Below is a small trained network, with its code and all its weights. Each question gives an input and a class and asks what happens when units are switched off, that is, made to give their printed mean instead of their output.

import numpy as np


def w(rows, s, z=0):
    codes = np.array(rows[::2]) - 128.0
    scale = np.full(codes.shape[1], s)
    scale[-1] = z or s
    return codes * scale


def f(y):
    return np.maximum(y, 0)


def log_softmax(a):
    a = a - a.max(-1, keepdims=True)
    return a - np.log(np.exp(a).sum(-1, keepdims=True))


def net(x, mask):
    res = np.array(x, float).reshape(1, 7) / 4 @ E
    y = f(res @ A[0][:, :-1].T + A[0][:, -1])
    res = res + np.where(mask, y, B[0][:, -1]) @ B[0][:, :-1]
    return log_softmax(res[-1] @ U[:, :-1].T + U[:, -1])


A, B = {}, {}
E = w([
[121,56,254],'x0',
[115,115,164],'x1',
[65,160,90],'x2',
[142,197,98],'x3',
[32,248,150],'x4',
[217,141,209],'x5',
[154,143,65],'x6',
],0.0064)
A[0] = w([
[88,104,114,85],'N1',
[156,115,123,129],'N2',
[80,72,15,186],'N3',
[206,69,136,80],'N4',
[108,115,84,80],'N5',
[186,224,73,112],'N6',
[166,155,135,254],'N7',
[117,135,93,119],'N8',
[82,145,94,54],'N9',
[84,97,112,110],'N10',
[175,210,126,174],'N11',
[123,67,138,93],'N12',
[120,107,92,66],'N13',
[163,41,105,71],'N14',
[114,144,74,221],'N15',
[168,254,30,164],'N16',
[163,51,98,126],'N17',
[202,146,128,153],'N18',
],0.014,0.0045)
B[0] = w([
[90,148,100,145],'N1',
[134,137,172,149],'N2',
[98,48,82,226],'N3',
[218,149,209,191],'N4',
[100,97,136,152],'N5',
[71,61,4,199],'N6',
[168,74,196,182],'N7',
[113,104,137,156],'N8',
[155,123,168,160],'N9',
[92,156,98,153],'N10',
[107,70,188,182],'N11',
[131,160,35,161],'N12',
[100,127,136,142],'N13',
[209,155,109,184],'N14',
[166,67,135,197],'N15',
[139,92,16,250],'N16',
[220,106,106,189],'N17',
[121,53,167,170],'N18',
],0.02,0.011)
U = w([
[154,94,189,79],'0',
[138,235,137,91],'1',
[92,46,90,143],'2',
[49,190,136,208],'3',
[174,124,159,240],'4',
[217,130,125,91],'5',
[94,111,153,48],'6',
[157,254,117,2],'7',
],0.011,0.009)

Each question gives the input, the list of numbers given to net, and the class t.
The units are the neurons (one row each of A and B). Each row of codes is followed by its name. A weight is (code - 128) times the scale printed after its matrix; where a second scale follows, it is the last column's (A, B and U).
mask holds one flag per neuron, in row order. A switched-off neuron (its flag False) gives its mean, the last column of its row in B, instead of its output. The means were averaged over made-up inputs and are rounded, as every weight is.
A unit's drop is (log p(t) with every unit on - log p(t) with that unit switched off) / (log p(t) with every unit on - log p(t) with every unit switched off).
The circuit of an input: a set's keep is (log p(t) with only the set's units on - log p(t) with every unit switched off) / (log p(t) with every unit on - log p(t) with every unit switched off). Starting from the 12 units with the biggest drops (on a tie, the unit counted first), units are removed one at a time, each time the one whose removal leaves the highest keep (on an exact tie, the one counted first), for as long as the keep stays at least 0.8.
circuit, biggest first: the units of the circuit, biggest drop first
top k neurons: the k neurons with the biggest drops, biggest first
drop when u is switched off: that unit's drop, to one decimal
input [-1,-4,3,1,2,8,-7], class 4: circuit, biggest first	N3
input [0,2,5,-7,3,7,5], class 4: circuit, biggest first	N3, N16
input [0,-6,-2,-6,2,2,4], class 4: circuit, biggest first	N6, N16
input [4,-6,-3,7,2,3,-2], class 0: circuit, biggest first	N16, N7, N11
input [-4,-2,-5,-8,8,-1,-5], class 4: top 2 neurons	N6, N3
input [4,8,-4,5,-2,7,7], class 0: top 2 neurons	N18, N16
input [2,-1,3,-2,-2,0,7], class 5: top 2 neurons	N6, N16
input [-4,8,-4,-3,4,6,0], class 0: top 3 neurons	N16, N3, N6
input [4,6,-7,5,1,-4,-7], class 0: top 3 neurons	N16, N6, N3
input [5,7,6,5,8,8,2], class 6: top 2 neurons	N4, N17
input [2,-7,6,-5,-3,-1,-8], class 4: top 3 neurons	N6, N16, N3
input [7,-8,5,-1,1,4,-4], class 4: drop when N3 is switched off	0.2
input [6,-8,-2,-8,0,-2,0], class 4: drop when N16 is switched off	0.3
input [7,4,4,-7,8,-4,3], class 3: drop when N15 is switched off	0.0
input [3,1,-4,5,8,8,-6], class 0: drop when N11 is switched off	0.1
